Below is a small trained network, with its code and all its weights. Each question gives an input and a class and asks what happens when units are switched off, that is, made to give their printed mean instead of their output.

import numpy as np


def w(rows, s, z=0):
    codes = np.array(rows[::2]) - 128.0
    scale = np.full(codes.shape[1], s)
    scale[-1] = z or s
    return codes * scale


def f(y):
    return np.maximum(y, 0)


def log_softmax(a):
    a = a - a.max(-1, keepdims=True)
    return a - np.log(np.exp(a).sum(-1, keepdims=True))


def net(x, mask):
    res = np.array(x, float).reshape(1, 3) / 4 @ E
    y = f(res @ A[0][:, :-1].T + A[0][:, -1])
    res = res + np.where(mask, y, B[0][:, -1]) @ B[0][:, :-1]
    return log_softmax(res[-1] @ U[:, :-1].T + U[:, -1])


A, B = {}, {}
E = w([
[139,71,206,124,179,159,226,182,172,32,222,190],'x0',
[214,188,83,100,172,246,145,148,219,148,63,179],'x1',
[180,41,154,110,88,122,146,102,170,166,127,104],'x2',
],0.012)
A[0] = w([
[169,50,127,63,116,119,189,169,179,149,172,143,174],'N0',
[123,183,149,134,138,180,126,42,215,153,68,111,233],'N1',
[98,130,157,129,159,167,130,102,176,183,3,146,253],'N2',
[142,123,134,116,106,228,90,143,182,143,63,160,205],'N3',
[228,104,95,72,212,150,176,175,211,109,83,175,162],'N4',
[88,83,170,176,128,119,200,203,97,165,98,107,124],'N5',
[122,172,104,202,147,89,140,32,66,144,77,39,161],'N6',
[104,88,211,169,170,92,179,177,12,97,126,188,228],'N7',
[73,185,79,162,159,161,63,86,71,135,73,113,187],'N8',
[74,98,214,132,166,51,215,178,134,60,164,116,208],'N9',
],0.007,0.003)
B[0] = w([
[140,72,144,159,125,207,208,114,138,165,113,121,198],'N0',
[181,70,94,105,64,124,217,156,149,131,130,53,194],'N1',
[145,87,107,118,111,101,142,154,150,106,87,30,193],'N2',
[178,130,88,175,152,40,184,198,171,146,111,77,197],'N3',
[110,185,169,181,228,136,150,138,175,100,92,76,232],'N4',
[66,129,133,85,162,142,118,83,148,96,133,189,164],'N5',
[201,122,119,57,134,113,90,29,108,102,153,154,225],'N6',
[81,198,133,109,156,122,107,33,127,121,167,158,223],'N7',
[170,63,41,42,61,128,84,106,106,138,124,71,224],'N8',
[73,131,208,182,96,236,146,93,169,150,254,190,247],'N9',
],0.0086,0.014)
U = w([
[145,99,63,15,60,4,1,111,84,99,91,86,162],'0',
[157,166,105,141,186,107,176,230,175,116,63,111,11],'1',
[42,160,160,144,130,217,127,87,129,104,125,211,189],'2',
],0.0076,0.0012)

Each question gives the input, the list of numbers given to net, and the class t.
The units are the neurons (one row each of A and B). Each row of codes is followed by its name. A weight is (code - 128) times the scale printed after its matrix; where a second scale follows, it is the last column's (A, B and U).
mask holds one flag per neuron, in row order. A switched-off neuron (its flag False) gives its mean, the last column of its row in B, instead of its output. The means were averaged over made-up inputs and are rounded, as every weight is.
A unit's drop is (log p(t) with every unit on - log p(t) with that unit switched off) / (log p(t) with every unit on - log p(t) with every unit switched off).
The circuit of an input: a set's keep is (log p(t) with only the set's units on - log p(t) with every unit switched off) / (log p(t) with every unit on - log p(t) with every unit switched off). Starting from all 10 units, units are removed one at a time, each time the one whose removal leaves the highest keep (on an exact tie, the one counted first), for as long as the keep stays at least 0.8.
units of the circuit, in order: the units of the circuit, biggest drop first
k most important neurons: the k neurons with the biggest drops, biggest first
drop when u is switched off: that unit's drop, to one decimal
input [0,-1,-7], class 0: units of the circuit, in order : (N9; N4)
input [-3,4,-3], class 0: 2 most important neurons : (N8; N9)
input [-8,7,-3], class 0: units of the circuit, in order : (N8)
input [1,1,1], class 1: 2 most important neurons : (N9; N7)
input [-1,-4,5], class 2: 2 most important neurons : (N8; N2)
input [7,5,-4], class 1: 3 most important neurons : (N4; N3; N6)
input [-4,5,-2], class 0: 3 most important neurons : (N8; N9; N0)
input [-3,5,-7], class 0: drop when N8 is switched off : 0.8
input [-1,1,-2], class 0: drop when N9 is switched off : 0.2
input [-4,4,-1], class 0: drop when N8 is switched off : 0.3
input [-2,2,-1], class 0: drop when N4 is switched off : 0.2
